Below is a small trained network, with its code and all its weights. Each question gives an input and a class and asks what happens when units are switched off, that is, made to give their printed mean instead of their output.

import numpy as np


def w(rows, s, z=0):
    codes = np.array(rows[::2]) - 128.0
    scale = np.full(codes.shape[1], s)
    scale[-1] = z or s
    return codes * scale


def f(y):
    return y / 2 * (1 + np.tanh(0.7978845608 * (y + 0.044715 * y**3)))


def log_softmax(a):
    a = a - a.max(-1, keepdims=True)
    return a - np.log(np.exp(a).sum(-1, keepdims=True))


def net(x, mask):
    res = np.array(x, float).reshape(1, 3) / 4 @ E
    y = f(res @ A[0][:, :-1].T + A[0][:, -1])
    res = res + np.where(mask, y, B[0][:, -1]) @ B[0][:, :-1]
    return log_softmax(res[-1] @ U[:, :-1].T + U[:, -1])


A, B = {}, {}
E = w([
[99,238,42,191],'x0',
[254,137,60,141],'x1',
[110,56,87,208],'x2',
],0.0094)
A[0] = w([
[97,194,113,179,174],'neuron 0',
[133,127,141,122,61],'neuron 1',
[156,70,147,79,136],'neuron 2',
[112,143,101,123,52],'neuron 3',
[121,89,116,190,46],'neuron 4',
[166,74,188,43,143],'neuron 5',
[178,112,97,135,53],'neuron 6',
[104,214,87,144,90],'neuron 7',
[92,203,80,170,183],'neuron 8',
[153,240,165,11,4],'neuron 9',
[133,135,149,152,116],'neuron 10',
[123,132,141,137,125],'neuron 11',
[67,137,144,103,102],'neuron 12',
[110,148,96,124,26],'neuron 13',
[254,133,99,136,104],'neuron 14',
[137,36,141,131,123],'neuron 15',
[36,132,159,107,109],'neuron 16',
[43,118,146,147,101],'neuron 17',
[95,54,77,208,19],'neuron 18',
[76,120,155,137,82],'neuron 19',
[128,130,126,127,63],'neuron 20',
],0.016,0.003)
B[0] = w([
[85,156,166,110,215],'neuron 0',
[136,163,121,141,126],'neuron 1',
[76,156,136,112,204],'neuron 2',
[115,131,136,131,136],'neuron 3',
[154,104,137,178,170],'neuron 4',
[62,173,173,116,252],'neuron 5',
[157,121,102,107,164],'neuron 6',
[73,156,156,111,218],'neuron 7',
[76,163,168,101,238],'neuron 8',
[182,68,110,252,248],'neuron 9',
[129,137,125,132,127],'neuron 10',
[132,116,136,121,131],'neuron 11',
[158,117,102,103,184],'neuron 12',
[109,130,143,129,141],'neuron 13',
[174,106,82,48,233],'neuron 14',
[81,164,164,143,206],'neuron 15',
[165,108,83,78,222],'neuron 16',
[182,123,101,91,209],'neuron 17',
[167,89,119,232,213],'neuron 18',
[148,121,103,103,175],'neuron 19',
[139,145,123,136,121],'neuron 20',
],0.035,0.012)
U = w([
[60,180,170,120,35],'0',
[188,127,65,39,97],'1',
[145,111,131,249,249],'2',
],0.012,0.0015)

Each question gives the input, the list of numbers given to net, and the class t.
The units are the neurons (one row each of A and B). Each row of codes is followed by its name. A weight is (code - 128) times the scale printed after its matrix; where a second scale follows, it is the last column's (A, B and U).
mask holds one flag per neuron, in row order. A switched-off neuron (its flag False) gives its mean, the last column of its row in B, instead of its output. The means were averaged over made-up inputs and are rounded, as every weight is.
A unit's drop is (log p(t) with every unit on - log p(t) with that unit switched off) / (log p(t) with every unit on - log p(t) with every unit switched off).
The circuit of an input: a set's keep is (log p(t) with only the set's units on - log p(t) with every unit switched off) / (log p(t) with every unit on - log p(t) with every unit switched off). Starting from the 12 units with the biggest drops (on a tie, the unit counted first), units are removed one at a time, each time the one whose removal leaves the highest keep (on an exact tie, the one counted first), for as long as the keep stays at least 0.8.
units of the circuit, in order: the units of the circuit, biggest drop first
most important unit: the unit with the biggest drop
top k neurons: the k neurons with the biggest drops, biggest first
drop when u is switched off: that unit's drop, to one decimal
input [5,-6,-5], class 1: most important unit -> neuron 16
input [6,3,-7], class 2: top 3 neurons -> (neuron 9; neuron 5; neuron 2)
input [7,-7,8], class 2: top 3 neurons -> (neuron 18; neuron 14; neuron 4)
input [-6,7,-8], class 2: top 2 neurons -> (neuron 9; neuron 16)
input [-6,-5,7], class 2: top 4 neurons -> (neuron 18; neuron 8; neuron 4; neuron 7)
input [-2,4,4], class 1: top 4 neurons -> (neuron 9; neuron 14; neuron 6; neuron 5)
input [-7,-8,1], class 1: top 4 neurons -> (neuron 16; neuron 17; neuron 12; neuron 19)
input [-4,-7,8], class 2: top 2 neurons -> (neuron 18; neuron 14)
input [-2,5,-6], class 2: top 3 neurons -> (neuron 9; neuron 16; neuron 17)
input [8,4,7], class 0: top 4 neurons -> (neuron 8; neuron 9; neuron 0; neuron 7)
input [7,-5,-8], class 2: top 2 neurons -> (neuron 9; neuron 5)
input [-8,7,-4], class 0: top 2 neurons -> (neuron 5; neuron 2)
input [-2,3,-1], class 1: drop when neuron 0 is switched off -> 0.2
input [-4,-5,8], class 2: units of the circuit, in order -> (neuron 18)
input [3,0,-8], class 2: drop when neuron 9 is switched off -> 1.7
input [3,4,-2], class 1: drop when neuron 14 is switched off -> 3.6
